Here is a tiny trained network, its code and every weight. The questions are about switching its units off for an input and a class, where a switched-off unit gives its printed mean instead of its output.

import numpy as np


def w(rows, s, z=0):
    codes = np.array(rows[::2]) - 128.0
    scale = np.full(codes.shape[1], s)
    scale[-1] = z or s
    return codes * scale


def norm(h):
    return h / np.sqrt((h * h).mean(-1, keepdims=True) + 1e-5)


def f(y):
    return np.maximum(y, 0)


def log_softmax(a):
    a = a - a.max(-1, keepdims=True)
    return a - np.log(np.exp(a).sum(-1, keepdims=True))


def net(x, mask):
    res = np.array(x, float).reshape(1, 3) / 4 @ E
    u = 0
    for l in range(4):
        y = f(norm(res) @ A[l][:, :-1].T + A[l][:, -1])
        res = res + np.where(mask[u : u + 9], y, B[l][:, -1]) @ B[l][:, :-1]
        u += 9
    return log_softmax(norm(res)[-1] @ U[:, :-1].T + U[:, -1])


A, B = {}, {}
E = w([
[101,55,84,141,238,171,163],'x0',
[172,67,252,209,128,130,121],'x1',
[135,220,125,181,201,156,74],'x2',
],0.012)
A[0] = w([
[96,98,148,176,97,129,198,80],'L0N1',
[115,112,162,67,74,211,165,2],'L0N2',
[212,95,183,127,170,171,14,176],'L0N3',
[53,242,101,94,157,129,194,201],'L0N4',
[207,136,90,174,60,249,200,50],'L0N5',
[188,158,148,117,89,2,184,174],'L0N6',
[119,133,101,148,150,69,129,37],'L0N7',
[137,58,146,102,192,131,97,115],'L0N8',
[70,103,113,49,171,243,154,136],'L0N9',
],0.007,0.0041)
B[0] = w([
[84,188,103,99,78,171,115,160],'L0N1',
[85,104,142,122,129,117,192,139],'L0N2',
[169,165,66,113,63,194,161,222],'L0N3',
[194,141,186,190,88,176,188,253],'L0N4',
[164,116,96,103,120,165,139,128],'L0N5',
[254,154,131,116,205,142,173,221],'L0N6',
[82,134,138,101,177,106,145,128],'L0N7',
[254,184,140,130,187,70,189,177],'L0N8',
[190,167,164,68,166,35,133,216],'L0N9',
],0.0066,0.0059)
A[1] = w([
[117,73,97,132,170,141,157,3],'L1N1',
[93,72,43,155,197,172,122,182],'L1N2',
[128,90,125,122,164,106,141,198],'L1N3',
[76,177,59,57,136,107,132,86],'L1N4',
[39,182,130,173,198,157,31,65],'L1N5',
[54,175,72,116,103,133,138,73],'L1N6',
[120,74,192,204,118,100,94,88],'L1N7',
[125,167,125,123,60,3,27,96],'L1N8',
[61,83,137,81,84,132,200,69],'L1N9',
],0.013,0.0044)
B[1] = w([
[63,163,126,101,185,137,123,182],'L1N1',
[125,163,240,85,138,122,116,249],'L1N2',
[119,237,134,111,118,62,143,227],'L1N3',
[158,63,129,183,130,244,163,255],'L1N4',
[29,125,119,161,34,73,71,196],'L1N5',
[149,75,144,146,85,200,152,181],'L1N6',
[91,110,63,111,97,239,209,214],'L1N7',
[102,200,225,40,237,101,177,215],'L1N8',
[111,138,126,182,74,85,79,217],'L1N9',
],0.011,0.0047)
A[2] = w([
[112,86,129,123,193,110,125,139],'L2N1',
[130,176,99,179,126,83,120,171],'L2N2',
[176,119,107,153,148,109,136,85],'L2N3',
[205,131,137,117,91,118,116,108],'L2N4',
[138,146,113,146,146,135,9,48],'L2N5',
[100,100,97,89,135,163,108,85],'L2N6',
[77,80,153,130,220,110,106,177],'L2N7',
[92,63,89,54,80,70,141,5],'L2N8',
[92,120,125,167,148,231,142,25],'L2N9',
],0.013,0.0031)
B[2] = w([
[76,214,172,71,124,155,96,152],'L2N1',
[153,132,67,180,163,111,92,198],'L2N2',
[181,109,73,171,124,76,110,145],'L2N3',
[86,156,103,38,201,117,37,236],'L2N4',
[13,169,150,164,5,95,61,157],'L2N5',
[136,128,220,108,137,177,164,135],'L2N6',
[129,201,181,2,102,97,160,177],'L2N7',
[41,87,193,228,56,128,82,163],'L2N8',
[209,122,91,150,110,132,101,255],'L2N9',
],0.0081,0.0057)
A[3] = w([
[136,141,160,107,117,169,153,156],'L3N1',
[46,74,131,103,95,96,107,45],'L3N2',
[129,25,157,102,83,48,108,233],'L3N3',
[113,181,138,207,134,101,156,88],'L3N4',
[162,87,101,149,101,254,154,6],'L3N5',
[173,116,16,105,147,78,78,24],'L3N6',
[135,145,112,150,86,163,70,230],'L3N7',
[100,140,87,190,91,94,87,194],'L3N8',
[166,154,122,128,178,120,78,241],'L3N9',
],0.013,0.0022)
B[3] = w([
[146,97,94,80,197,143,129,224],'L3N1',
[62,130,105,206,41,120,82,153],'L3N2',
[42,203,26,214,158,140,23,171],'L3N3',
[74,51,95,124,30,149,148,183],'L3N4',
[214,79,165,211,82,224,149,254],'L3N5',
[209,2,128,159,215,109,117,163],'L3N6',
[112,74,125,164,144,112,178,207],'L3N7',
[28,62,117,121,148,98,65,183],'L3N8',
[97,76,69,89,115,51,148,216],'L3N9',
],0.0086)
U = w([
[134,188,198,2,164,86,140,191],'0',
[206,67,144,164,95,222,147,112],'1',
[26,103,113,182,64,84,66,178],'2',
[155,22,92,113,172,38,100,2],'3',
],0.018,0.003)

Each question gives the input, the list of numbers given to net, and the class t.
The units are the neurons (one row each of A and B). Each row of codes is followed by its name. A weight is (code - 128) times the scale printed after its matrix; where a second scale follows, it is the last column's (A, B and U).
mask holds one flag per neuron, layer by layer. A switched-off neuron (its flag False) gives its mean, the last column of its row in B, instead of its output. The means were averaged over made-up inputs and are rounded, as every weight is.
A unit's drop is (log p(t) with every unit on - log p(t) with that unit switched off) / (log p(t) with every unit on - log p(t) with every unit switched off).
The circuit of an input: a set's keep is (log p(t) with only the set's units on - log p(t) with every unit switched off) / (log p(t) with every unit on - log p(t) with every unit switched off). Starting from the 12 units with the biggest drops (on a tie, the unit counted first), units are removed one at a time, each time the one whose removal leaves the highest keep (on an exact tie, the one counted first), for as long as the keep stays at least 0.8.
units of the circuit, in order: the units of the circuit, biggest drop first
most important unit: the unit with the biggest drop
top k neurons: the k neurons with the biggest drops, biggest first
top k neurons in layer l: the k neurons of layer l with the biggest drops, biggest first
input [-5,-8,3], class 1: units of the circuit, in order : L1N4
input [8,-8,1], class 0: top 2 neurons in layer 1 : L1N2; L1N1
input [0,6,8], class 2: top 2 neurons : L1N5; L0N4
input [-4,-1,0], class 0: top 2 neurons : L1N8; L0N3
input [-1,5,7], class 2: top 2 neurons : L1N5; L0N4
input [-4,7,-8], class 2: top 3 neurons : L1N4; L3N3; L0N4
input [4,4,-1], class 0: top 3 neurons : L0N4; L1N4; L3N5
input [2,-3,2], class 3: top 2 neurons : L0N4; L0N9
input [5,-6,-1], class 1: top 2 neurons in layer 1 : L1N4; L1N8
input [7,-8,-1], class 1: top 4 neurons : L1N4; L1N6; L1N8; L0N6
input [8,8,-2], class 0: top 3 neurons : L0N4; L1N4; L2N7
input [4,-1,-5], class 2: top 2 neurons in layer 1 : L1N9; L1N8
input [-8,1,-8], class 0: top 3 neurons : L1N8; L0N6; L1N5
input [-7,7,-5], class 0: top 2 neurons : L1N8; L1N4
input [3,-1,2], class 3: top 2 neurons : L0N9; L1N8
input [3,3,-1], class 3: most important unit : L0N8
input [-3,2,4], class 2: top 3 neurons in layer 1 : L1N4; L1N7; L1N2
input [-4,0,4], class 0: top 2 neurons in layer 1 : L1N8; L1N9
input [-6,-8,-3], class 1: top 2 neurons in layer 1 : L1N4; L1N6
input [-1,1,3], class 3: most important unit : L0N3
input [-1,4,5], class 2: top 2 neurons in layer 1 : L1N5; L1N4
